In the rows, 128 means zero.
Known rows:
[131 135 133 144 139 109 123 105 169 118 149 127 109 125 104 119 122 120
 116 121 138 106 125 128 120 101 168 136 115 132 118 141 145 102 137 147
  93 135 129 114 107 130 128 115]: z_912
[ 91  80 128 147  87 229 110  91  90  72  55 141  49  90 147 102 163 145
 109 105 146 197 199 146 118 160 112 142 165  99 114 120 197 133 103 115
  96 138 104 143 138 136 139 157]: z_126
[136 123 154 129  98 125 160 134 158 136 163 115 156 122 117 140 126 122
 140 134 117 121  94 162 152 105 168  94 142 119 127 170 113 113 136 150
 133 127 108 136 116 130 131 139]: z_574
[113 108 138 121 126 101 134 123 132 126  92  99 144 146 171 148 126 133
 117 135 114 100 124  98 120 123 110 119 140 146 109 139 144 133 122  92
 128 116 131 153 127 117 113 125]: z_113
[162 158  97 102 135 117 105  93 127 162 116 130 105 138 113 111 103 124
 134 107 164 121 151 104 119 141 112 117  90 133 140 104  89 126 132 146
 144 126 136 106 112 145 146 121]: z_985
[ 89  81 137 131  78 245 147 148  69  71  80 120  96  91 161 124 175 143
 115 118  95 202 172 167 150 171  97 119 188  93 143 140 175 150 101 101
 109 125 101 166 165 107 144 188]: z_290
[127 119 121 114 115 100 122 135  87 154  92 117 130 152 166 148 109 136
 135 129 137 117 140  97 118 132  94 123 130 147 126 122 115 150 106 110
 153 127 122 159 102 133 120 122]: z_858
[142 140 127 123 151 127 116  86 169 113 125 121 118 124 140 120 126 122
 101 114 151 112 157 109 120 120 134 118 123 123 125 134 142 120 143 116
 110 120 132 122 141 128 127 122]: z_962
[144 151 112 130 161 114 121 162 102 166 139 155 159 139 121 130 119 130
 147 144 156 136 126 111 127 142  97 143 127 123 138  96  94 159 143 124
 179 128 141 128 139 149 113 105]: z_93
[122 132 115 118 166 142 131 149 112 152 113 141 149 133 130 126 121 128
 143 139 140 130 124 114 137 154  76 136 125 119 131  90  97 161 152 121
 173 105 148 111 154 144 122 102]: z_520
[143 154 115 128 166 117 123 164 101 164 137 152 163 136 124 131 120 129
 144 145 151 137 125 112 127 139  97 147 125 121 140  94  96 166 139 120
 175 127 141 123 145 142 112 104]: z_938
[144 133 129  96 123  91 131 115  93 159 100 111 146 141 167 159 106 135
 141 141 146 120 130 106 121 118 107 111 108 142 123 107  81 151  82 108
 173 133 115 143 113 129 122 101]: z_185
[140 124 124 120  69 161 131 149 102 115 138 129 136 109 108 120 170 132
 141 138  82 177 102 159 127 153 154 127 140 121 143 141 128 112  87 125
 128 148 117 149 146  95 142 181]: z_736
[164 161 112  97 129 119 136 157 101 158 160 120 157 142 133 144 118 123
 136 124 121 135 136 128 149 134 112 100 128 125 173 133  72 149 121 131
 154 129 121 146 137 119 143 151]: z_49
[136 122 144 110 123 134 134 133 147 119 155 113 158 149 144 147 129 117
 128 125 104 131 138 133 136 141 139  74 164 131 157 157 135 134 162 123
 130 114 131 140 158 118 133 161]: z_484
[149 144 103 107 142 136 109  95 129 149 108 127  99 135 126 114 106 125
 124 103 165 121 164 108 125 140 105 117 105 126 136 112 106 132 135 137
 134 124 133 112 116 146 142 123]: z_748
[141 141 125 127 152 126 117  89 168 112 121 119 119 124 138 121 125 121
 101 117 147 110 159 105 122 119 136 117 124 121 124 133 143 120 144 114
 107 122 133 122 141 127 125 123]: z_886
[165 159 111 103 120 109 122 158  93 156 160 124 170 133 144 139 109 130
 128 118 118 153 131 140 161 126 107 102 116 138 173 129  80 149 127 135
 155 117 118 131 136 122 135 158]: z_415
[167 169 102 112 149  98  91 104 110 139 146 136 129 121 138 123 101 132
 114 112 157 145 158 116 135 113 117 129  85 138 150 101  94 135 122 135
 131 127 123 104 127 132 130 119]: z_565
[ 70  67 138 164 103 239 128 151  74  84  58 164  95  92 145 108 174 152
 128 137 135 204 162 153 132 176  84 163 191  92 106 107 199 162 127 101
 138 124 118 149 164 143 115 142]: z_860

Facts:
z_887 (β b) (φ 460)
z_437 (β c) (φ 734)
z_520 (β b) (φ 191)
z_185 (β c) (φ 813)
z_712 (β b) (φ 191)
z_912 (β a) (φ 327) (λ z_437)
z_13 (β d) (φ 327)
z_855 (β c) (φ 734)
z_829 (β b) (φ 813) (λ z_938)
z_93 (β b) (φ 813)
z_411 (β b) (φ 327) (λ z_485, z_520, z_562)
z_360 (β d) (φ 813) (λ z_855)
z_32 (β d) (φ 327)
z_145 (β a) (φ 191)
z_574 (β d) (φ 327) (λ z_530)
z_350 (β c) (φ 327)
z_205 (β d) (φ 686)
z_393 (β a) (φ 327) (λ z_530)
z_508 (β a) (φ 327) (λ z_651)
z_827 (β d) (φ 327) (λ z_727)
z_484 (β d) (φ 686)
z_886 (β a) (φ 686)
z_593 (β b) (φ 191) (λ z_357)
z_189 (β a) (φ 327)
z_946 (β a) (φ 191) (λ z_189)
z_506 (β c) (φ 327)
z_233 (β b) (φ 191)
z_782 (β a) (φ 191)
z_748 (β a) (φ 191) (λ z_782)
z_715 (β d) (φ 686)
z_561 (β a) (φ 813)
z_784 (β d) (φ 460) (λ z_887)
z_96 (β d) (φ 327) (λ z_444)
z_589 (β b) (φ 191) (λ z_75)
z_727 (β b) (φ 327)
z_272 (β a) (φ 327)
z_367 (β c) (φ 813)
z_962 (β a) (φ 686)
z_722 (β b) (φ 686)
z_749 (β d) (φ 191)
z_431 (β a) (φ 734)
z_823 (β a) (φ 813) (λ z_886, z_128)
z_998 (β b) (φ 191) (λ z_290)
z_610 (β a) (φ 327)
z_446 (β c) (φ 327) (λ z_290)
z_49 (β d) (φ 813)
z_588 (β c) (φ 327)
z_595 (β b) (φ 327) (λ z_520, z_350, z_130)
z_836 (β c) (φ 191)
z_889 (β d) (φ 813) (λ z_431, z_565, z_32)
z_230 (β a) (φ 327) (λ z_350, z_79)
z_209 (β d) (φ 734) (λ z_288, z_485, z_782)
z_290 (β d) (φ 734)
z_440 (β a) (φ 327) (λ z_942)
z_130 (β d) (φ 686)
z_364 (β a) (φ 460)
z_971 (β a) (φ 813)
z_240 (β a) (φ 813) (λ z_610, z_263)
z_83 (β d) (φ 327) (λ z_836, z_233, z_887)
z_601 (β d) (φ 686)
z_754 (β a) (φ 327)
z_126 (β a) (φ 734) (λ z_205)
z_79 (β c) (φ 813)
z_507 (β d) (φ 327)
z_113 (β c) (φ 686)
z_269 (β d) (φ 813)
z_288 (β a) (φ 327)
z_263 (β d) (φ 813)
z_128 (β a) (φ 327)
z_936 (β a) (φ 327) (λ z_49)
z_822 (β b) (φ 327) (λ z_624)
z_801 (β b) (φ 327)
z_565 (β a) (φ 813)
z_356 (β a) (φ 327)
z_444 (β a) (φ 327)
z_651 (β c) (φ 460)
z_858 (β c) (φ 191) (λ z_962)
z_647 (β a) (φ 327) (λ z_444, z_288, z_382)
z_430 (β c) (φ 327) (λ z_32)
z_543 (β d) (φ 734)
z_415 (β d) (φ 813)
z_897 (β b) (φ 327)
z_952 (β b) (φ 813) (λ z_431, z_415, z_642)
z_562 (β a) (φ 686)
z_646 (β a) (φ 734)
z_295 (β a) (φ 327) (λ z_356)
z_292 (β b) (φ 460)
z_439 (β c) (φ 327)
z_624 (β b) (φ 813)
z_626 (β d) (φ 327) (λ z_530, z_185)
z_485 (β c) (φ 191)
z_382 (β d) (φ 191)
z_720 (β a) (φ 686)
z_75 (β c) (φ 327)
z_938 (β b) (φ 813)
z_860 (β b) (φ 734)
z_86 (β a) (φ 460) (λ z_507, z_350, z_601)
z_48 (β a) (φ 813) (λ z_561, z_364, z_624)
z_834 (β c) (φ 191) (λ z_530, z_801, z_754)
z_283 (β b) (φ 191) (λ z_356, z_722)
z_995 (β a) (φ 327) (λ z_113, z_439)
z_458 (β c) (φ 734) (λ z_588, z_79, z_543)
z_642 (β a) (φ 327)
z_985 (β a) (φ 813) (λ z_350, z_782)
z_769 (β b) (φ 327) (λ z_812, z_918)
z_108 (β a) (φ 327) (λ z_836, z_367, z_484)
z_117 (β a) (φ 327) (λ z_290)
z_62 (β a) (φ 327) (λ z_288)
z_918 (β c) (φ 327)
z_357 (β d) (φ 813)
z_915 (β c) (φ 734)
z_530 (β a) (φ 327)
z_942 (β b) (φ 191)
z_736 (β d) (φ 460)
z_533 (β a) (φ 460)
z_812 (β a) (φ 327)

Rows:
No name comes twice in this set of rows, the named rows included.
[ 87  60 128 128  49 251 142 137  79  96  54 124  82 102 143 106 167 143
 132 106 100 189 157 167 150 188  92 111 186 100 130 147 174 135 120 126
 122 118 105 164 143 130 153 197] : z_209
[135 121 112 123  83 152  99  85 127 111 100 143  83 103  93  91 156 134
 137 122 120 165 117 138 101 152 159 147 106 128 111 110 142  90  91 138
 118 147 128 112 127 120 145 144] : z_86
[125 132 131 129 165 128 115 151 102 140 138 158 151 149 133 142 118 126
 151 145 148 148 147 115 117 153 103 126 147 126 144  94 120 171 159 123
 171 122 144 117 155 148 117 104] : z_233
[135 134 122 112 150 134 120  78 174 115 108 113 113 124 133 113 122 120
 108 113 141 104 148 111 124 131 123 114 116 126 121 129 133 116 149 122
 110 110 138 111 144 127 135 123] : z_562
[143 135 119 131  99 150 103  96 120  98 117 143  94  98 102 104 163 135
 125 130 120 170 131 136  98 141 163 155 112 122 118 109 144  99  79 123
 109 157 125 117 135 107 139 142] : z_533
[130 130 114  92 128  94 125 126  92 156 101 107 139 149 156 152 103 131
 143 133 115 113 122 103 121 137  85 118  98 155 131  98  82 144  95 112
 158 121 136 126 119 115 134 112] : z_79
[102 105 146 140 113  87 140 142 129 131 120 110 135 144 137 145 124 130
 133 139 102  89  88 120 117 106 141 139 127 153 102 148 147 113 114 125
 114 134 127 145  94 118 116 118] : z_446
[108 107 130 122  78 128 124 129  87 108  91 123 121 116 138 132 165 142
 139 151  81 155  95 128  98 139 136 153 121 145 106 111 144 113  53  96
 126 153 128 149 132  88 127 139] : z_651
[135 113 132 111  96 104 130 110  97 163  83 114 130 141 170 149 104 138
 143 134 161 126 138 107 119 124 109 105 126 139 109 127 104 148 100 116
 173 130 105 155  96 148 118 111] : z_834
[113 122 157 150 153 124 151 142 162 128 152 145 162 114 111 133 132 126
 141 160 139 120  86 147 136 107 149 143 135 114  99 125 127 130 147 131
 149 123 130 108 142 142 105  89] : z_801
[146 162 112 131 175 118 130 175  98 160 141 152 161 135 124 133 125 126
 139 147 152 127 129 105 125 137  93 153 126 113 142  95  92 167 135 113
 170 131 143 135 147 133 114 103] : z_624
[149 145 115  95 128 145 143 154 106 155 133 111 146 138 139 138 118 121
 134 114 118 126 141 128 153 145  97  96 135 120 165 137  86 147 132 130
 151 116 125 144 139 121 146 156] : z_382
[103 103 142 147 106  73 125 137 129 124 123 114 143 136 148 143 116 138
 126 134  98 104  86 131 133  98 135 141 114 167 103 142 151 110 121 126
 112 120 123 131  95 122 111 124] : z_430

The same nodes again, as new rows of numbers:
Known rows:
[120 185 140 131 162 124 145 151 139 133 151 108 117 129 160 127 161 121
 119 115 109 114 123  86 131 109  92 145 150 114  84 167 153 191 103 135
 112 144 108 124 121 131]: z_829
[121 160 114 134 165 131 113 149 119 115 160  90  88 153 101 146 167 134
 142 125 138 129 126 126 112 135  84 134 130 100 107 166 105 230 139 119
 131 146 119 116 137 119]: z_610
[138 173 105 123 159 145 108 131 116  99 170  90  92 134 121 152 164 146
 144 112 128 110 113 124 115 136  87 125 119  95 107 183 117 209 142 106
 150 140 133  94 120 137]: z_230
[110 168 131 116 162 109 119 156 144 120 163 110  85 146 126 137 159 132
 127 121 120 132 134 123 133 109  85 144 135  80 101 128 121 215 112 130
 119 133 106 149 130 132]: z_561
[122 166 131 109 157 123 114 159 142 107 180 117 101 142 146 136 173 120
 127 112 117 118 135 116 139 115  96 148 138  82 109 125 125 206 122 130
 130 124 111 127 118 133]: z_48
[125 176 112 122 183 141 104 140 136 109 147  99  98 145  89 179 148 148
 169 111 105 133  88 151 108 110  88 117 145  64 101 187 137 216 137  98
 133 178 130 143 127 158]: z_782
[110 203 111 134 158 135 111 137 134  86 148 116 102 137  93 181 141 153
 155  93 115 129 103 133 111 123  83 117 171  76  89 213 182 236 125 115
 113 184 141 134 138 147]: z_485
[125 184 128 150 174 139 135 145 117 133 144  84 117 141 129 137 168 124
 132 123 131 113 126  95 104 131  85 137 150 130  92 202 143 217 131 126
 117 154 113 108 138 123]: z_897
[125 174 129 149 157 134 137 152 128 114 161 123 148 142 150 103 161 108
 116 115 108 122 118  77 135 112 103 138 135 104  63 163 160 172  97 122
 105 148 117 107 124 134]: z_952
[131 192 117 139 158 130 154 141 128  94 169  97 103 139 114 127 169 132
 116 100 132 121 125 107 106 145 101 112 130 123 112 192 142 228 136 118
 169 162 139 116 138 147]: z_96
[131 188 137 140 189 151 125 165 137 122 150 111 143 146 127 155 178 109
 152 109  99 108 110 113 110 112  96 138 183 108  99 201 169 213 145 120
 117 176 119 132 130 137]: z_998
[134 187 135 141 190 151 127 167 137 121 147 112 144 143 126 156 175 110
 150 109  97 111 105 111 109 113  97 137 183 106  96 201 171 208 142 119
 116 180 122 129 130 136]: z_589
[ 74 190 127 113 168 102 162 162 169  88 175 127 109 111 100 152 153 148
 126  93  97 134 112 103 137  87  75 128 171  68  74 145 170 222  79 141
  89 131 140 124 168 117]: z_437
[131 158 114 129 159 144 113 152 116 107 170  99  99 153 108 144 174 124
 139 119 130 119 129 119 115 138  91 132 135 102 108 166 110 220 148 119
 138 139 123 105 129 117]: z_936
[109 193 132 129 153 102 165 157 152 114 162 119  95 144 117 115 155 128
 102 106 123 140 127  99 128 120 101 118 134 106  96 148 146 222 107 135
 149 161 117 155 137 148]: z_263
[128 166 131 112 140 121 100 149 129 123 145 114  90 160 131 138 156 120
 127 106 114 141 131 129 126 120  83 114 134  77  98 148 113 203 121 140
 117 160  99 165 108 126]: z_886
[117 178 101 159 135 143 114 147 109  73 169 117 123 152 100 127 162 126
 122 104 136 129 141  99 116 149  90 128 145 103  74 192 158 227 120 125
 105 149 138  90 151 112]: z_430
[ 90 174 126 141 134 117 138 150 126 115 153 145  90 128 108 160 148 151
 109  83 123 132 141  78 142 116  90 128 162  87  78 171 148 219  80 138
 118 148 134 141 119  95]: z_367
[100 161 134  97 188 116 150 170 170  98 188 116 119 119 111 146 168 130
 141 103  88 124  96 116 141  80  89 131 148  59  91 113 130 193 102 127
 120 117 134 115 147 126]: z_126
[ 97 184 143 116 198 112 176 164 170 125 167 107 136 108 131 139 161 128
 133 103  82 120  95  90 132  73  81 138 165  89  71 151 158 193  88 131
 100 134 122 121 157 129]: z_860

Rows:
No name comes twice in this set of rows, the named rows included.
[123 193 129 136 177 131 147 172 147  96 160 122 124 153  93 146 171 114
 137  98 108 131 108 121 110 127 108 109 165 100 109 186 164 232 146 118
 156 192 137 148 143 151] : z_749
[120 184 130 155 173 134 135 152 126 139 146 105 112 137 134 138 155 129
 136 134 126 115 120  87 119 124 102 165 149 129  90 189 155 216 126 120
 124 158 113 116 122 139] : z_292
[ 92 199 132 109 186  95 196 156 180  99 175 114 109 115 102 131 156 145
 117  94  92 133  92 103 130  86  88 107 141  80  84 141 156 208  88 122
 144 150 142 136 160 154] : z_543
[127 191 141 129 150 123 122 143 128 143 130 106 114 150 158 129 158 113
 118 110 113 129 135 106 120 116  80 125 156 108  84 183 146 196 108 143
 101 173  89 165 112 132] : z_722
[ 91 193 120 103 160 117 156 151 166  68 188 130 119  98 126 157 156 149
 127  76  91 115 101 102 146  88  79 124 163  71  77 148 177 206  83 133
 115 129 152  99 154 127] : z_458
[130 172 124 150 157 140 164 159 114 113 166 123 113 141  95 141 183 129
 107  85 134 111 133  81 116 145 111 104 150 125 115 191 126 222 130 123
 186 160 148 119 117 111] : z_83
[126 202 124 138 191 145 127 138 135 130 132  93 119 133 118 165 149 142
 159 109 100 122  87 121 103 106  82 126 166  97  86 220 168 210 130 104
 115 189 125 139 129 158] : z_520
[115 167 119 139 169 126 108 154 128 124 164 104  83 154 107 150 159 133
 145 136 140 127 134 123 122 124 104 165 137  99 110 146 127 237 137 115
 132 143 115 134 130 139] : z_364
[109 170 134 174 178 137 146 152 116 162 133 113 102 136 106 157 154 143
 131 119 133 126 125  73 120 118 104 156 155 124  85 200 142 216 112 119
 133 162 120 133 110 115] : z_887
[114 160 126 114 155 114 121 155 137 114 164 116  94 139 126 136 155 129
 128 116 116 130 121 111 140 110  95 134 128  83  94 135 119 202 113 128
 126 136 113 134 119 131] : z_971
[120 182 107 165 159 128 153 151 122 100 158 102 115 166  78 100 159 125
 116 119 140 151 129 101 104 146 104 103 120 117  82 182 136 228 123 110
 138 177 130 122 156 143] : z_32
[132 142 120 139 161 152 120 160 102 120 167 115 104 141 100 160 183 131
 135 100 130 108 127 100 122 135  99 126 143 100 109 173 102 213 138 117
 160 135 138 104 108  94] : z_108
[117 178 125 160 158 131 162 164 125 119 164 136 100 140  98 143 165 133
 115 101 136 121 131  78 128 136 124 131 145 124 107 178 144 230 128 116
 188 162 148 130 110 130] : z_784
[124 151 101 153 162 139 109 149 107 108 160 100 109 165  84 123 162 126
 143 128 133 139 124 119 111 136  94 124 113  92  80 167 111 212 134 107
 113 152 124 107 143 123] : z_642
[107 204 102 145 143 129 123 118 115  95 151  93  75 129  99 159 140 168
 133 104 139 130 121 117 111 140  69 121 139 104  88 211 158 243 112 121
 115 160 136 112 145 130] : z_350

